Below is a small trained network, with its code and all its weights. Each question gives an input and a class and asks what happens when units are switched off, that is, made to give their printed mean instead of their output.

import numpy as np


def w(rows, s, z=0):
    codes = np.array(rows[::2]) - 128.0
    scale = np.full(codes.shape[1], s)
    scale[-1] = z or s
    return codes * scale


def f(y):
    return np.maximum(y, 0)


def log_softmax(a):
    a = a - a.max(-1, keepdims=True)
    return a - np.log(np.exp(a).sum(-1, keepdims=True))


def net(x, mask):
    res = np.array(x, float).reshape(1, 8) / 4 @ E
    y = f(res @ A[0][:, :-1].T + A[0][:, -1])
    res = res + np.where(mask, y, B[0][:, -1]) @ B[0][:, :-1]
    return log_softmax(res[-1] @ U[:, :-1].T + U[:, -1])


A, B = {}, {}
E = w([
[131,128,129,129,127],'x0',
[125,131,130,126,130],'x1',
[241,180,166,122,68],'x2',
[125,127,128,129,129],'x3',
[46,184,45,209,24],'x4',
[142,4,151,52,39],'x5',
[16,208,194,54,98],'x6',
[100,63,254,205,99],'x7',
],0.0071)
A[0] = w([
[52,66,42,86,203,42],'N1',
[70,89,112,132,205,68],'N2',
[117,181,139,145,206,4],'N3',
[102,69,106,92,28,137],'N4',
[85,211,166,183,223,76],'N5',
[160,114,215,112,245,62],'N6',
[167,182,130,62,73,80],'N7',
[95,232,213,62,140,106],'N8',
[135,164,47,5,142,77],'N9',
[148,206,155,231,221,147],'N10',
[132,195,78,117,54,181],'N11',
[115,112,227,216,152,55],'N12',
[173,65,114,219,111,50],'N13',
[95,104,95,150,98,160],'N14',
[124,60,100,36,87,39],'N15',
[211,126,105,191,134,139],'N16',
[91,155,134,193,88,248],'N17',
[142,120,172,23,213,74],'N18',
[160,194,71,93,193,87],'N19',
[200,83,73,160,202,50],'N20',
[127,34,146,80,76,49],'N21',
[141,127,99,91,131,50],'N22',
[134,70,144,90,223,176],'N23',
[57,155,154,77,107,134],'N24',
[226,210,185,117,78,168],'N25',
[110,81,190,198,131,64],'N26',
[59,104,142,128,221,174],'N27',
[76,142,254,166,118,111],'N28',
[50,42,97,114,181,81],'N29',
[57,104,100,168,120,148],'N30',
[97,193,177,32,113,142],'N31',
],0.0088,0.0022)
B[0] = w([
[188,142,187,152,104,222],'N1',
[173,113,165,152,86,189],'N2',
[92,120,170,90,136,185],'N3',
[100,141,125,41,152,228],'N4',
[89,106,171,56,130,236],'N5',
[94,176,59,135,72,227],'N6',
[175,124,145,138,131,192],'N7',
[109,34,111,166,135,232],'N8',
[140,208,119,191,210,241],'N9',
[80,87,168,6,130,255],'N10',
[125,138,89,111,112,233],'N11',
[123,210,112,141,187,212],'N12',
[116,98,99,158,162,218],'N13',
[128,139,85,127,102,186],'N14',
[56,126,161,68,170,217],'N15',
[143,74,115,137,134,227],'N16',
[129,151,54,111,107,233],'N17',
[86,183,58,131,66,232],'N18',
[134,176,121,126,179,225],'N19',
[115,44,118,161,151,235],'N20',
[95,133,164,48,166,227],'N21',
[122,153,142,143,157,156],'N22',
[116,129,53,116,85,230],'N23',
[152,63,110,159,142,211],'N24',
[236,131,167,112,58,237],'N25',
[160,186,130,155,170,199],'N26',
[214,133,123,117,118,214],'N27',
[163,163,86,163,192,230],'N28',
[206,111,181,135,102,209],'N29',
[173,132,77,120,77,205],'N30',
[160,37,100,162,143,224],'N31',
],0.017,0.0065)
U = w([
[27,126,203,3,116,136],'0',
[94,127,133,81,98,254],'1',
[44,160,87,95,20,105],'2',
[67,31,135,143,136,83],'3',
[86,211,178,127,181,75],'4',
[155,152,231,85,23,92],'5',
],0.0077,0.0058)

Each question gives the input, the list of numbers given to net, and the class t.
The units are the neurons (one row each of A and B). Each row of codes is followed by its name. A weight is (code - 128) times the scale printed after its matrix; where a second scale follows, it is the last column's (A, B and U).
mask holds one flag per neuron, in row order. A switched-off neuron (its flag False) gives its mean, the last column of its row in B, instead of its output. The means were averaged over made-up inputs and are rounded, as every weight is.
A unit's drop is (log p(t) with every unit on - log p(t) with that unit switched off) / (log p(t) with every unit on - log p(t) with every unit switched off).
The circuit of an input: a set's keep is (log p(t) with only the set's units on - log p(t) with every unit switched off) / (log p(t) with every unit on - log p(t) with every unit switched off). Starting from the 12 units with the biggest drops (on a tie, the unit counted first), units are removed one at a time, each time the one whose removal leaves the highest keep (on an exact tie, the one counted first), for as long as the keep stays at least 0.8.
units of the circuit, in order: the units of the circuit, biggest drop first
unit that matters most: the unit with the biggest drop
top k neurons: the k neurons with the biggest drops, biggest first
input [0,0,2,5,-7,1,4,-2], class 2: top 2 neurons	N18, N6
input [4,4,6,5,5,0,-8,-5], class 3: units of the circuit, in order	N20, N16
input [-7,3,-2,-2,-5,-2,-2,8], class 4: units of the circuit, in order	N12
input [-8,-3,-2,-1,5,3,-7,-5], class 3: units of the circuit, in order	N20, N18
input [2,3,-2,2,6,6,5,7], class 4: units of the circuit, in order	N28, N26
input [-1,-8,-8,-1,2,6,4,-1], class 5: units of the circuit, in order	N29, N1
input [-3,6,-8,3,6,5,0,3], class 5: units of the circuit, in order	N29, N1
input [-5,0,-3,2,-4,-3,-1,-1], class 2: top 4 neurons	N6, N23, N18, N21
input [-3,-4,-8,3,5,7,-1,8], class 4: units of the circuit, in order	N26, N12
input [1,-1,-1,5,-7,-4,0,3], class 2: top 3 neurons	N6, N18, N23
input [-2,0,6,-4,4,-4,-7,-8], class 4: top 4 neurons	N19, N9, N8, N31
input [-7,3,-7,3,2,-5,6,6], class 5: units of the circuit, in order	N27, N2
input [-1,0,-4,3,-6,-5,-3,4], class 2: top 2 neurons	N6, N23
input [8,0,-6,-3,1,3,5,-2], class 5: top 3 neurons	N1, N29, N20
input [-1,-3,3,-1,2,-8,-7,-6], class 0: units of the circuit, in order	N10
input [5,-1,-2,-6,1,-3,7,-8], class 4: top 3 neurons	N9, N19, N20
input [0,2,2,2,-8,-2,-4,-2], class 2: top 2 neurons	N6, N18
input [5,2,-1,3,4,0,-5,-1], class 3: top 2 neurons	N18, N6
input [3,1,-5,1,5,-7,0,-3], class 0: top 2 neurons	N10, N5
input [-2,1,-8,0,4,1,5,-2], class 5: units of the circuit, in order	N1, N29
input [0,-4,-6,-7,4,7,2,0], class 0: unit that matters most	N4
input [1,-7,0,2,2,2,-6,-6], class 3: units of the circuit, in order	N20, N18
